Below are the code and all the weights of a small trained network. Each question names an input and a class and asks about switching units off, where a switched-off unit gives its printed mean instead of its output.

import numpy as np


def w(rows, s, z=0):
    codes = np.array(rows[::2]) - 128.0
    scale = np.full(codes.shape[1], s)
    scale[-1] = z or s
    return codes * scale


def norm(h):
    return h / np.sqrt((h * h).mean(-1, keepdims=True) + 1e-5)


def f(y):
    return np.maximum(y, 0)


def log_softmax(a):
    a = a - a.max(-1, keepdims=True)
    return a - np.log(np.exp(a).sum(-1, keepdims=True))


def net(x, mask):
    res = np.array(x, float).reshape(1, 8) / 4 @ E
    u = 0
    for l in range(3):
        y = f(norm(res) @ A[l][:, :-1].T + A[l][:, -1])
        res = res + np.where(mask[u : u + 10], y, B[l][:, -1]) @ B[l][:, :-1]
        u += 10
    return log_softmax(norm(res)[-1] @ U[:, :-1].T + U[:, -1])


A, B = {}, {}
E = w([
[147,115,192,135,147,90,201,130,193,86],'x0',
[183,227,108,190,76,52,151,97,79,142],'x1',
[130,140,86,95,193,55,94,134,109,86],'x2',
[1,129,80,179,145,135,189,57,125,81],'x3',
[128,129,128,129,128,129,128,128,128,128],'x4',
[187,93,82,251,210,162,139,185,144,120],'x5',
[129,128,127,126,136,127,134,128,126,141],'x6',
[157,44,132,129,122,122,165,90,39,121],'x7',
],0.0059)
A[0] = w([
[207,137,154,60,160,114,101,170,91,176,69],'L0N0',
[126,104,184,178,5,233,178,115,152,207,87],'L0N1',
[124,222,168,88,82,93,138,67,114,145,93],'L0N2',
[83,150,76,155,141,101,155,101,144,165,185],'L0N3',
[86,164,133,162,160,106,52,178,187,138,128],'L0N4',
[87,141,44,107,76,176,34,128,42,138,5],'L0N5',
[137,132,136,100,124,106,194,161,163,35,48],'L0N6',
[149,108,164,164,144,92,143,112,189,103,241],'L0N7',
[44,100,96,123,162,111,180,88,110,103,59],'L0N8',
[123,114,99,90,207,2,44,133,99,55,18],'L0N9',
],0.0064,0.0024)
B[0] = w([
[115,129,136,147,92,88,41,138,149,39,230],'L0N0',
[100,200,201,120,238,116,84,111,74,129,230],'L0N1',
[143,107,96,84,107,141,163,67,153,147,234],'L0N2',
[150,161,194,163,57,90,45,138,180,26,222],'L0N3',
[139,202,109,104,91,201,153,147,201,114,220],'L0N4',
[59,110,131,129,155,40,188,231,122,182,219],'L0N5',
[104,100,165,136,122,89,179,154,133,226,186],'L0N6',
[85,146,90,104,115,94,130,196,92,193,245],'L0N7',
[124,80,177,184,103,103,26,139,158,66,232],'L0N8',
[110,217,255,149,216,233,141,79,76,196,255],'L0N9',
],0.0066,0.0041)
A[1] = w([
[81,168,2,146,122,146,62,179,75,168,95],'L1N0',
[62,82,155,22,116,148,107,119,142,117,58],'L1N1',
[211,113,128,96,107,117,116,158,112,89,33],'L1N2',
[147,172,104,115,54,60,151,70,106,131,129],'L1N3',
[76,43,121,56,190,195,132,149,183,90,94],'L1N4',
[175,123,93,240,178,180,139,193,147,102,118],'L1N5',
[179,75,126,156,192,106,152,120,52,76,213],'L1N6',
[141,110,175,109,126,52,191,124,179,150,4],'L1N7',
[164,202,105,176,111,99,187,112,107,98,89],'L1N8',
[124,39,150,99,103,116,137,77,25,125,178],'L1N9',
],0.0084,0.0024)
B[1] = w([
[116,86,180,107,92,105,216,159,98,133,194],'L1N0',
[215,95,28,129,183,128,151,95,101,139,209],'L1N1',
[55,77,106,182,145,130,32,113,183,120,156],'L1N2',
[200,76,54,154,213,182,104,158,76,105,204],'L1N3',
[252,178,92,197,83,131,119,161,2,106,215],'L1N4',
[111,84,80,7,150,75,151,31,98,168,254],'L1N5',
[72,210,104,70,87,215,117,154,177,128,210],'L1N6',
[82,71,123,117,110,99,177,218,84,175,171],'L1N7',
[210,116,108,147,129,200,99,177,80,125,200],'L1N8',
[104,251,123,107,89,137,146,163,236,118,211],'L1N9',
],0.0074,0.0064)
A[2] = w([
[168,142,23,50,120,115,140,55,158,131,159],'L2N0',
[157,105,181,116,75,120,31,121,163,160,93],'L2N1',
[105,71,167,174,132,210,101,148,126,179,57],'L2N2',
[149,131,158,79,137,98,74,196,120,164,138],'L2N3',
[75,123,102,115,97,147,126,188,113,150,151],'L2N4',
[156,115,175,104,130,74,82,144,141,152,105],'L2N5',
[134,198,82,87,85,185,150,136,224,119,2],'L2N6',
[125,173,131,149,115,75,217,78,105,125,205],'L2N7',
[61,104,97,207,87,112,112,80,139,73,40],'L2N8',
[133,171,253,127,181,143,130,24,83,163,136],'L2N9',
],0.0075,0.0032)
B[2] = w([
[174,48,173,95,117,127,157,31,185,184,254],'L2N0',
[45,106,72,205,165,106,128,58,173,18,161],'L2N1',
[112,165,174,75,124,110,133,73,78,146,136],'L2N2',
[24,104,141,211,86,151,155,107,161,71,242],'L2N3',
[170,150,216,143,39,17,133,154,180,137,192],'L2N4',
[51,23,105,206,219,137,106,103,39,67,167],'L2N5',
[137,206,117,151,31,114,180,110,214,97,182],'L2N6',
[82,33,150,120,153,119,73,154,118,140,192],'L2N7',
[91,1,122,216,168,146,67,98,208,39,162],'L2N8',
[87,185,132,100,225,160,103,110,124,173,202],'L2N9',
],0.0062,0.0061)
U = w([
[77,58,107,216,131,130,48,93,164,49,104],'0',
[148,64,89,57,143,118,160,42,139,187,253],'1',
[88,210,197,126,205,182,103,136,88,150,142],'2',
[254,121,67,177,91,174,121,172,76,125,94],'3',
[68,76,163,132,83,47,181,239,108,169,90],'4',
[141,210,119,132,44,144,153,120,235,113,38],'5',
],0.014,0.003)

Each question gives the input, the list of numbers given to net, and the class t.
The units are the neurons (one row each of A and B). Each row of codes is followed by its name. A weight is (code - 128) times the scale printed after its matrix; where a second scale follows, it is the last column's (A, B and U).
mask holds one flag per neuron, layer by layer. A switched-off neuron (its flag False) gives its mean, the last column of its row in B, instead of its output. The means were averaged over made-up inputs and are rounded, as every weight is.
A unit's drop is (log p(t) with every unit on - log p(t) with that unit switched off) / (log p(t) with every unit on - log p(t) with every unit switched off).
unit that matters most: the unit with the biggest drop
k most important neurons: the k neurons with the biggest drops, biggest first
top k neurons in layer l: the k neurons of layer l with the biggest drops, biggest first
input [-2,6,-8,-2,-7,-5,7,5], class 2: most important neuron : [L0N1]
input [-1,0,4,-3,0,7,7,-8], class 5: 3 most important neurons : [L0N4 L2N6 L1N1]
input [4,-2,-8,-7,6,4,-8,-8], class 2: 2 most important neurons : [L0N1 L1N9]
input [5,-8,-5,-2,3,7,-2,1], class 3: 2 most important neurons : [L1N4 L0N9]
input [-3,-8,0,-1,-6,4,6,-8], class 3: 4 most important neurons : [L1N4 L1N9 L1N6 L0N3]
input [0,5,1,-3,-6,-2,-4,0], class 3: top 2 neurons in layer 1 : [L1N3 L1N5]
input [-8,-1,7,5,2,6,3,-3], class 4: 3 most important neurons : [L0N5 L1N0 L0N1]
input [0,7,7,-5,4,7,8,7], class 1: 2 most important neurons : [L1N5 L1N4]
input [-2,-8,-5,-7,1,8,-5,-7], class 1: top 3 neurons in layer 2 : [L2N2 L2N8 L2N0]
input [5,8,5,-1,7,-4,8,-7], class 3: 3 most important neurons : [L1N3 L1N5 L1N8]
input [1,-2,6,4,2,5,0,7], class 5: 4 most important neurons : [L1N6 L1N9 L0N1 L2N6]
input [7,-8,-8,-5,2,-4,8,-7], class 2: 3 most important neurons : [L0N1 L1N9 L0N5]
input [6,3,-1,-6,4,1,4,4], class 0: 4 most important neurons : [L0N0 L1N2 L0N5 L2N1]
input [5,-4,6,-6,-4,6,1,6], class 0: 4 most important neurons : [L0N0 L1N2 L1N1 L2N3]
input [0,-7,1,-1,3,-3,-6,8], class 5: unit that matters most : L1N9
input [-1,5,-6,2,-7,7,8,-3], class 1: 2 most important neurons : [L1N5 L0N9]
input [7,-2,-3,-2,-7,-6,-8,6], class 4: 2 most important neurons : [L1N7 L1N5]
input [-7,-7,-5,2,2,4,8,-5], class 3: top 3 neurons in layer 1 : [L1N4 L1N7 L1N9]
input [6,-5,5,1,4,-1,1,-4], class 4: top 2 neurons in layer 1 : [L1N7 L1N3]
input [-8,7,0,-6,7,-1,-1,-1], class 4: unit that matters most : L0N5
input [8,7,-8,-7,0,-7,-8,4], class 2: top 4 neurons in layer 0 : [L0N1 L0N5 L0N8 L0N3]
input [8,4,-7,-4,-1,3,2,-5], class 4: top 2 neurons in layer 0 : [L0N9 L0N7]
input [-4,7,0,6,-7,5,-5,-6], class 3: top 4 neurons in layer 0 : [L0N3 L0N0 L0N8 L0N4]
input [-2,5,7,-3,5,-7,6,-5], class 1: top 2 neurons in layer 0 : [L0N2 L0N1]
input [-4,-3,-3,-1,7,4,1,-2], class 1: top 2 neurons in layer 1 : [L1N5 L1N7]
input [2,-3,0,-1,2,8,6,-8], class 1: top 3 neurons in layer 1 : [L1N5 L1N9 L1N6]
input [-7,7,1,-7,3,-1,-2,-4], class 0: unit that matters most : L0N0
input [7,0,6,-7,-4,-6,5,-7], class 0: top 2 neurons in layer 1 : [L1N5 L1N9]
